Below is a small trained network, with its code and all its weights. Each question gives an input and a class and asks what happens when units are switched off, that is, made to give their printed mean instead of their output.

import numpy as np


def w(rows, s, z=0):
    codes = np.array(rows[::2]) - 128.0
    scale = np.full(codes.shape[1], s)
    scale[-1] = z or s
    return codes * scale


def f(y):
    return y / 2 * (1 + np.tanh(0.7978845608 * (y + 0.044715 * y**3)))


def log_softmax(a):
    a = a - a.max(-1, keepdims=True)
    return a - np.log(np.exp(a).sum(-1, keepdims=True))


def net(x, mask):
    res = np.array(x, float).reshape(1, 7) / 4 @ E
    y = f(res @ A[0][:, :-1].T + A[0][:, -1])
    res = res + np.where(mask, y, B[0][:, -1]) @ B[0][:, :-1]
    return log_softmax(res[-1] @ U[:, :-1].T + U[:, -1])


A, B = {}, {}
E = w([
[189,104,143],'x0',
[178,1,126],'x1',
[135,124,26],'x2',
[162,91,130],'x3',
[124,63,162],'x4',
[166,192,140],'x5',
[184,205,95],'x6',
],0.0085)
A[0] = w([
[124,169,168,188],'n0',
[58,110,153,185],'n1',
[22,89,138,176],'n2',
[56,98,97,195],'n3',
[163,86,90,195],'n4',
[119,101,98,102],'n5',
[101,127,173,133],'n6',
[121,116,58,196],'n7',
[166,196,137,174],'n8',
[147,2,127,167],'n9',
[140,202,137,205],'n10',
[68,166,139,118],'n11',
[109,172,153,195],'n12',
[48,139,183,144],'n13',
[128,114,195,190],'n14',
[82,167,60,255],'n15',
[64,51,129,109],'n16',
[141,80,87,161],'n17',
],0.016,0.003)
B[0] = w([
[188,79,133,166],'n0',
[186,179,184,171],'n1',
[118,159,169,194],'n2',
[111,153,196,175],'n3',
[85,53,93,176],'n4',
[39,180,203,144],'n5',
[194,89,167,151],'n6',
[96,167,133,169],'n7',
[190,124,122,187],'n8',
[81,112,107,246],'n9',
[185,120,108,192],'n10',
[125,118,173,166],'n11',
[212,138,168,167],'n12',
[152,191,188,178],'n13',
[255,102,126,172],'n14',
[146,229,157,194],'n15',
[131,173,145,198],'n16',
[48,75,123,172],'n17',
],0.0065,0.014)
U = w([
[2,76,210,210],'0',
[135,191,38,136],'1',
[58,153,140,1],'2',
[53,24,151,16],'3',
[117,131,205,67],'4',
[31,171,131,69],'5',
[98,176,68,204],'6',
[151,65,128,248],'7',
],0.0095,0.003)

Each question gives the input, the list of numbers given to net, and the class t.
The units are the neurons (one row each of A and B). Each row of codes is followed by its name. A weight is (code - 128) times the scale printed after its matrix; where a second scale follows, it is the last column's (A, B and U).
mask holds one flag per neuron, in row order. A switched-off neuron (its flag False) gives its mean, the last column of its row in B, instead of its output. The means were averaged over made-up inputs and are rounded, as every weight is.
A unit's drop is (log p(t) with every unit on - log p(t) with that unit switched off) / (log p(t) with every unit on - log p(t) with every unit switched off).
The circuit of an input: a set's keep is (log p(t) with only the set's units on - log p(t) with every unit switched off) / (log p(t) with every unit on - log p(t) with every unit switched off). Starting from the 12 units with the biggest drops (on a tie, the unit counted first), units are removed one at a time, each time the one whose removal leaves the highest keep (on an exact tie, the one counted first), for as long as the keep stays at least 0.8.
units of the circuit, in order: the units of the circuit, biggest drop first
unit that matters most: the unit with the biggest drop
top k neurons: the k neurons with the biggest drops, biggest first
drop of u: that unit's drop, to one decimal
input [-6,3,-8,-1,8,-8,0], class 4: units of the circuit, in order => n14, n1
input [8,8,-3,-1,8,-2,-3], class 3: unit that matters most => n14
input [0,2,2,-6,8,3,3], class 3: units of the circuit, in order => n15, n13, n1
input [2,8,5,7,-3,6,-8], class 0: units of the circuit, in order => n5, n17
input [-1,8,8,7,-8,4,0], class 0: top 2 neurons => n17, n5
input [6,5,8,7,7,0,-6], class 0: top 2 neurons => n5, n16
input [8,0,7,1,1,-8,8], class 3: top 2 neurons => n4, n17
input [0,-6,0,-4,5,-4,-8], class 4: top 2 neurons => n1, n13
input [8,2,6,8,-7,1,-7], class 0: drop of n15 => -0.1
input [8,-1,-1,-8,7,3,4], class 7: drop of n15 => 0.2
input [-4,7,5,0,-6,5,0], class 0: drop of n4 => 0.2
